Here is a tiny trained network, its code and every weight. The questions are about switching its units off for an input and a target symbol, where a switched-off unit gives its printed mean instead of its output.

import numpy as np


def w(rows, s, z=0):
    codes = np.array(rows[::2]) - 128.0
    scale = np.full(codes.shape[1], s)
    scale[-1] = z or s
    return codes * scale


def f(y):
    return y / 2 * (1 + np.tanh(0.7978845608 * (y + 0.044715 * y**3)))


def softmax(a):
    e = np.exp(a - a.max(-1, keepdims=True))
    return e / e.sum(-1, keepdims=True)


def log_softmax(a):
    a = a - a.max(-1, keepdims=True)
    return a - np.log(np.exp(a).sum(-1, keepdims=True))


def net(x, mask):
    ids = ['αβγζηλμξπστ'.index(c) for c in x.split()]
    T = len(ids)
    res = E[ids] + P[:T]
    r = res
    for j in range(3):
        rows = slice(2 * j, 2 * j + 2)
        q, k, v = (r @ M[0][rows].T for M in (Q, K, V))
        z = softmax(np.where(np.tri(T) > 0, q @ k.T / 2**0.5, -1e9)) @ v
        o = O[0][rows]
        res = res + np.where(mask[j], z, o[:, -1]) @ o[:, :-1]
    y = f(res @ A[0][:, :-1].T + A[0][:, -1])
    res = res + np.where(mask[3:15], y, B[0][:, -1]) @ B[0][:, :-1]
    return log_softmax(res[-1] @ U[:, :-1].T + U[:, -1])


Q, K, V, O, A, B = {}, {}, {}, {}, {}, {}
E = w([
[180,106,150,38],'α',
[194,53,179,127],'β',
[131,123,30,78],'γ',
[141,140,105,105],'ζ',
[135,166,179,37],'η',
[134,140,96,117],'λ',
[117,147,49,113],'μ',
[61,92,130,163],'ξ',
[126,4,174,138],'π',
[125,56,126,46],'σ',
[143,151,140,146],'τ',
],0.02)
P = w([
[86,166,77,16],'0',
[95,173,85,59],'1',
[114,161,75,94],'2',
[121,140,70,126],'3',
[127,127,77,164],'4',
[141,93,60,179],'5',
[150,80,71,220],'6',
[166,53,77,253],'7',
[145,17,34,210],'8',
],0.0058)
Q[0] = w([
[106,172,168,76],'H0',
[174,226,97,198],'H0',
[208,167,226,104],'H1',
[59,253,28,230],'H1',
[185,98,30,160],'H2',
[74,59,95,146],'H2',
],0.012)
K[0] = w([
[78,107,149,114],'H0',
[150,152,70,86],'H0',
[152,163,176,94],'H1',
[98,185,5,128],'H1',
[157,115,111,210],'H2',
[139,133,103,124],'H2',
],0.019)
V[0] = w([
[164,186,192,51],'H0',
[104,96,239,136],'H0',
[159,42,115,171],'H1',
[29,133,91,171],'H1',
[132,142,127,7],'H2',
[85,51,98,121],'H2',
],0.017)
O[0] = w([
[248,111,63,182,104],'H0',
[173,216,242,212,1],'H0',
[112,2,211,132,155],'H1',
[57,205,134,174,120],'H1',
[62,43,174,158,235],'H2',
[41,202,97,176,193],'H2',
],0.009,0.0098)
A[0] = w([
[143,143,140,33,157],'N0',
[161,93,186,127,32],'N1',
[91,200,139,159,131],'N2',
[204,134,112,111,97],'N3',
[159,180,127,70,235],'N4',
[50,115,144,157,174],'N5',
[89,153,84,111,94],'N6',
[78,56,182,147,49],'N7',
[133,126,59,81,107],'N8',
[144,164,172,31,3],'N9',
[175,142,216,120,156],'N10',
[150,128,213,9,109],'N11',
],0.011,0.0045)
B[0] = w([
[21,181,80,102,158],'N0',
[91,117,222,135,178],'N1',
[156,133,48,106,143],'N2',
[80,177,151,83,140],'N3',
[91,217,62,83,137],'N4',
[126,22,188,159,217],'N5',
[172,212,132,196,219],'N6',
[145,251,13,96,224],'N7',
[178,104,231,114,248],'N8',
[105,99,101,211,127],'N9',
[224,131,174,43,166],'N10',
[148,101,108,247,175],'N11',
],0.011,0.019)
U = w([
[76,90,222,83,176],'α',
[198,115,142,142,138],'β',
[128,176,174,139,30],'γ',
[121,140,181,107,79],'ζ',
[125,170,157,40,157],'η',
[132,164,166,115,171],'λ',
[155,113,142,129,99],'μ',
[113,123,156,188,165],'ξ',
[93,169,249,142,2],'π',
[141,105,128,92,209],'σ',
[107,213,188,123,78],'τ',
],0.011,0.0038)

Each question gives the input, a string of symbols that net reads in full, and the target symbol t.
The units are the heads (2 rows each of Q, K, V and O) and the neurons (one row each of A and B). Each row of codes is followed by its name. A weight is (code - 128) times the scale printed after its matrix; where a second scale follows, it is the last column's (O, A, B and U).
mask holds one flag per unit, heads first, then neurons. A switched-off unit (its flag False) gives its mean, the last column of its rows in O or B, instead of its output. The means were averaged over made-up inputs and are rounded, as every weight is.
A unit's drop is (log p(t) with every unit on - log p(t) with that unit switched off) / (log p(t) with every unit on - log p(t) with every unit switched off).
The circuit of an input: a set's keep is (log p(t) with only the set's units on - log p(t) with every unit switched off) / (log p(t) with every unit on - log p(t) with every unit switched off). Starting from the 12 units with the biggest drops (on a tie, the unit counted first), units are removed one at a time, each time the one whose removal leaves the highest keep (on an exact tie, the one counted first), for as long as the keep stays at least 0.8.
units of the circuit, in order: the units of the circuit, biggest drop first
unit that matters most: the unit with the biggest drop
top k neurons: the k neurons with the biggest drops, biggest first
which heads matter: for each layer, one digit per head in row order, 1 if its drop is at least 0.15 and else 0, layers parted by /
input λ τ μ τ γ η ξ μ, target τ: unit that matters most -> H2
input γ σ γ η ξ γ γ α, target ξ: units of the circuit, in order -> [N11; H0; N8]
input η ξ σ γ λ τ τ μ, target η: which heads matter -> 101
input γ η ζ ξ ζ σ τ ξ τ, target τ: units of the circuit, in order -> [H2; N5]
input τ μ σ τ μ γ τ, target α: top 4 neurons -> [N7; N11; N8; N2]
input τ τ ζ, target η: units of the circuit, in order -> [H1; N5; N11]
input σ τ γ λ, target α: which heads matter -> 100
input γ λ η, target η: which heads matter -> 110
input γ η α ζ γ ξ, target ξ: top 3 neurons -> [N5; N8; N10]
input γ γ τ λ, target η: top 4 neurons -> [N5; N11; N0; N1]
input λ γ γ γ μ γ ζ, target α: units of the circuit, in order -> [H0; N8]
input ξ η β α, target β: units of the circuit, in order -> [N11; H1]
input λ γ β γ τ ζ, target η: which heads matter -> 111
input τ π ξ γ, target τ: which heads matter -> 011
input γ μ η τ γ π ξ τ, target τ: units of the circuit, in order -> [H2; H1]
input η β τ η, target β: unit that matters most -> H0
input γ π γ σ π η, target π: top 3 neurons -> [N1; N10; N5]
input γ τ τ τ τ τ μ, target η: units of the circuit, in order -> [H2; N11]
input α τ τ γ ξ ξ γ, target τ: units of the circuit, in order -> [H2; N5]
input γ η τ α τ σ γ α, target α: unit that matters most -> N6
input α ζ γ μ γ γ ξ τ γ, target η: which heads matter -> 001
input μ ξ π ξ ζ, target τ: top 2 neurons -> [N6; N4]
input π σ λ η, target π: which heads matter -> 101
input ξ λ γ λ ξ β π, target π: which heads matter -> 110
